Below is a small trained network, with its code and all its weights. Each question gives an input and a class and asks what happens when units are switched off, that is, made to give their printed mean instead of their output.

import numpy as np


def w(rows, s, z=0):
    codes = np.array(rows[::2]) - 128.0
    scale = np.full(codes.shape[1], s)
    scale[-1] = z or s
    return codes * scale


def f(y):
    return y / 2 * (1 + np.tanh(0.7978845608 * (y + 0.044715 * y**3)))


def log_softmax(a):
    a = a - a.max(-1, keepdims=True)
    return a - np.log(np.exp(a).sum(-1, keepdims=True))


def net(x, mask):
    res = np.array(x, float).reshape(1, 6) / 4 @ E
    y = f(res @ A[0][:, :-1].T + A[0][:, -1])
    res = res + np.where(mask, y, B[0][:, -1]) @ B[0][:, :-1]
    return log_softmax(res[-1] @ U[:, :-1].T + U[:, -1])


A, B = {}, {}
E = w([
[119,127,119,112,116,98,169,134,137,127],'x0',
[129,123,152,125,123,124,135,139,114,113],'x1',
[102,157,115,175,78,240,201,134,133,86],'x2',
[126,97,107,72,188,187,170,109,21,196],'x3',
[177,251,167,49,78,150,92,141,143,169],'x4',
[123,132,101,108,112,92,169,113,134,122],'x5',
],0.014)
A[0] = w([
[118,44,82,150,211,138,131,154,56,115,238],'neuron 0',
[114,101,119,38,87,254,175,108,102,176,182],'neuron 1',
[201,154,123,84,170,57,106,131,128,156,254],'neuron 2',
[93,120,109,133,159,44,67,184,142,126,243],'neuron 3',
[163,98,120,37,181,115,169,127,35,198,203],'neuron 4',
[157,54,106,160,70,52,31,155,167,81,232],'neuron 5',
[140,107,91,210,173,184,186,111,161,86,136],'neuron 6',
[155,134,92,124,180,104,145,88,133,136,76],'neuron 7',
[118,108,156,189,117,176,170,140,117,110,211],'neuron 8',
[114,53,104,192,175,91,117,146,158,72,246],'neuron 9',
[136,169,122,99,55,118,75,156,173,74,201],'neuron 10',
[197,199,150,130,141,133,121,177,71,160,176],'neuron 11',
[128,150,167,194,90,127,121,101,190,63,218],'neuron 12',
],0.0097,0.0036)
B[0] = w([
[60,149,99,49,150,125,149,108,39,181,245],'neuron 0',
[118,163,54,64,115,191,113,180,147,82,243],'neuron 1',
[207,122,153,97,189,63,83,176,118,192,226],'neuron 2',
[212,62,124,108,121,142,125,227,100,97,217],'neuron 3',
[119,158,175,64,175,154,95,89,100,103,251],'neuron 4',
[215,102,62,131,131,137,162,180,102,119,249],'neuron 5',
[101,121,81,121,128,29,190,83,188,152,213],'neuron 6',
[135,148,158,107,153,99,133,128,129,176,146],'neuron 7',
[82,105,49,132,83,95,209,69,160,121,202],'neuron 8',
[160,77,70,89,99,92,83,114,84,53,236],'neuron 9',
[112,99,144,166,56,126,170,167,254,183,228],'neuron 10',
[188,119,132,101,142,169,141,158,126,130,202],'neuron 11',
[150,128,122,186,146,60,148,94,204,131,229],'neuron 12',
],0.0095,0.015)
U = w([
[206,135,1,107,109,186,125,184,107,5,253],'0',
[119,68,87,210,133,119,162,46,171,46,98],'1',
[171,64,186,169,132,142,115,190,177,212,85],'2',
[87,240,128,242,68,177,137,147,213,158,151],'3',
[63,39,174,118,161,124,83,91,10,171,150],'4',
[66,137,51,131,124,178,177,85,99,115,15],'5',
[155,160,214,95,183,171,27,111,135,110,37],'6',
],0.0086,0.0026)

Each question gives the input, the list of numbers given to net, and the class t.
The units are the neurons (one row each of A and B). Each row of codes is followed by its name. A weight is (code - 128) times the scale printed after its matrix; where a second scale follows, it is the last column's (A, B and U).
mask holds one flag per neuron, in row order. A switched-off neuron (its flag False) gives its mean, the last column of its row in B, instead of its output. The means were averaged over made-up inputs and are rounded, as every weight is.
A unit's drop is (log p(t) with every unit on - log p(t) with that unit switched off) / (log p(t) with every unit on - log p(t) with every unit switched off).
The circuit of an input: a set's keep is (log p(t) with only the set's units on - log p(t) with every unit switched off) / (log p(t) with every unit on - log p(t) with every unit switched off). Starting from the 12 units with the biggest drops (on a tie, the unit counted first), units are removed one at a time, each time the one whose removal leaves the highest keep (on an exact tie, the one counted first), for as long as the keep stays at least 0.8.
circuit, biggest first: the units of the circuit, biggest drop first
top k neurons: the k neurons with the biggest drops, biggest first
drop of u: that unit's drop, to one decimal
input [7,-5,-8,6,1,-2], class 6: circuit, biggest first -> [neuron 4]
input [3,-3,8,0,2,1], class 3: circuit, biggest first -> [neuron 9; neuron 5]
input [4,-2,-7,2,-6,-7], class 4: top 2 neurons -> [neuron 0; neuron 1]
input [-4,8,-7,3,0,1], class 4: top 2 neurons -> [neuron 1; neuron 0]
input [-1,-2,1,-5,-7,4], class 1: top 2 neurons -> [neuron 6; neuron 1]
input [-3,-7,-6,-3,1,-4], class 2: top 2 neurons -> [neuron 1; neuron 2]
input [-1,-6,-5,1,-8,-2], class 4: top 4 neurons -> [neuron 0; neuron 1; neuron 7; neuron 11]
input [-7,-8,1,-2,-5,-3], class 1: top 2 neurons -> [neuron 1; neuron 6]
input [4,6,-6,7,0,-2], class 4: top 3 neurons -> [neuron 0; neuron 12; neuron 10]
input [4,-5,-1,6,3,1], class 6: top 2 neurons -> [neuron 4; neuron 5]
input [8,-7,7,6,-1,-8], class 5: drop of neuron 7 -> 0.0
input [-7,-1,-8,4,1,-2], class 6: drop of neuron 0 -> -0.1
input [-4,-5,-7,2,-7,0], class 4: drop of neuron 0 -> 1.9
input [-6,1,0,5,-4,-6], class 4: circuit, biggest first -> [neuron 0]
input [-2,5,-1,3,-8,1], class 4: drop of neuron 0 -> 0.2
